Here is a tiny trained network, its code and every weight. The questions are about switching its units off for an input and a class, where a switched-off unit gives its printed mean instead of its output.

import numpy as np


def w(rows, s, z=0):
    codes = np.array(rows[::2]) - 128.0
    scale = np.full(codes.shape[1], s)
    scale[-1] = z or s
    return codes * scale


def f(y):
    return np.maximum(y, 0)


def log_softmax(a):
    a = a - a.max(-1, keepdims=True)
    return a - np.log(np.exp(a).sum(-1, keepdims=True))


def net(x, mask):
    res = np.array(x, float).reshape(1, 5) / 4 @ E
    y = f(res @ A[0][:, :-1].T + A[0][:, -1])
    res = res + np.where(mask, y, B[0][:, -1]) @ B[0][:, :-1]
    return log_softmax(res[-1] @ U[:, :-1].T + U[:, -1])


A, B = {}, {}
E = w([
[105,132,144,160],'x0',
[93,127,166,201],'x1',
[135,42,39,124],'x2',
[192,81,255,56],'x3',
[186,212,170,65],'x4',
],0.0088)
A[0] = w([
[100,119,245,80,66],'n0',
[139,185,64,77,145],'n1',
[102,84,150,183,187],'n2',
[110,233,67,146,254],'n3',
[107,98,50,177,116],'n4',
[17,57,134,90,146],'n5',
[81,148,110,148,163],'n6',
[127,105,139,120,169],'n7',
[86,224,78,118,122],'n8',
[162,126,178,119,98],'n9',
[85,109,50,105,109],'n10',
[176,231,197,106,75],'n11',
[124,95,143,119,186],'n12',
[135,155,228,60,110],'n13',
[108,198,121,171,187],'n14',
[111,114,153,143,185],'n15',
[132,50,172,112,170],'n16',
],0.012,0.0049)
B[0] = w([
[80,124,121,203,228],'n0',
[127,145,127,104,199],'n1',
[124,118,143,101,179],'n2',
[121,69,208,60,234],'n3',
[108,68,53,167,197],'n4',
[93,170,117,118,178],'n5',
[104,105,102,95,167],'n6',
[137,172,162,122,157],'n7',
[134,165,197,90,196],'n8',
[84,148,109,210,183],'n9',
[169,56,128,166,187],'n10',
[138,136,52,221,241],'n11',
[140,202,178,119,167],'n12',
[122,187,95,188,250],'n13',
[137,152,153,42,186],'n14',
[119,113,212,123,162],'n15',
[149,163,182,1,200],'n16',
],0.0063,0.011)
U = w([
[132,86,168,62,216],'0',
[202,231,197,113,167],'1',
[161,148,8,254,4],'2',
],0.0088,0.0028)

Each question gives the input, the list of numbers given to net, and the class t.
The units are the neurons (one row each of A and B). Each row of codes is followed by its name. A weight is (code - 128) times the scale printed after its matrix; where a second scale follows, it is the last column's (A, B and U).
mask holds one flag per neuron, in row order. A switched-off neuron (its flag False) gives its mean, the last column of its row in B, instead of its output. The means were averaged over made-up inputs and are rounded, as every weight is.
A unit's drop is (log p(t) with every unit on - log p(t) with that unit switched off) / (log p(t) with every unit on - log p(t) with every unit switched off).
The circuit of an input: a set's keep is (log p(t) with only the set's units on - log p(t) with every unit switched off) / (log p(t) with every unit on - log p(t) with every unit switched off). Starting from the 12 units with the biggest drops (on a tie, the unit counted first), units are removed one at a time, each time the one whose removal leaves the highest keep (on an exact tie, the one counted first), for as long as the keep stays at least 0.8.
circuit, biggest first: the units of the circuit, biggest drop first
top k neurons: the k neurons with the biggest drops, biggest first
drop when u is switched off: that unit's drop, to one decimal
input [6,8,-1,4,2], class 2: top 2 neurons	(n3 n0)
input [-1,-3,-7,1,6], class 2: circuit, biggest first	(n11 n13)
input [0,4,5,-7,3], class 0: circuit, biggest first	(n3 n11)
input [-2,3,-1,-2,-7], class 0: top 2 neurons	(n11 n13)
input [6,-1,-3,6,3], class 2: circuit, biggest first	(n11 n0 n13)
input [3,-7,-4,-5,0], class 0: top 2 neurons	(n3 n13)
input [8,0,5,1,-4], class 0: circuit, biggest first	(n11)
input [0,-8,8,7,2], class 1: top 3 neurons	(n3 n12 n4)
input [-7,7,5,-7,3], class 0: top 2 neurons	(n3 n11)
input [7,2,-2,7,4], class 2: top 2 neurons	(n11 n0)
input [8,-8,0,1,5], class 2: drop when n14 is switched off	0.2
input [1,2,-4,-4,-8], class 0: drop when n5 is switched off	0.0
input [-4,3,-7,5,3], class 2: drop when n11 is switched off	0.2
input [-3,-7,8,-7,6], class 0: drop when n3 is switched off	0.3
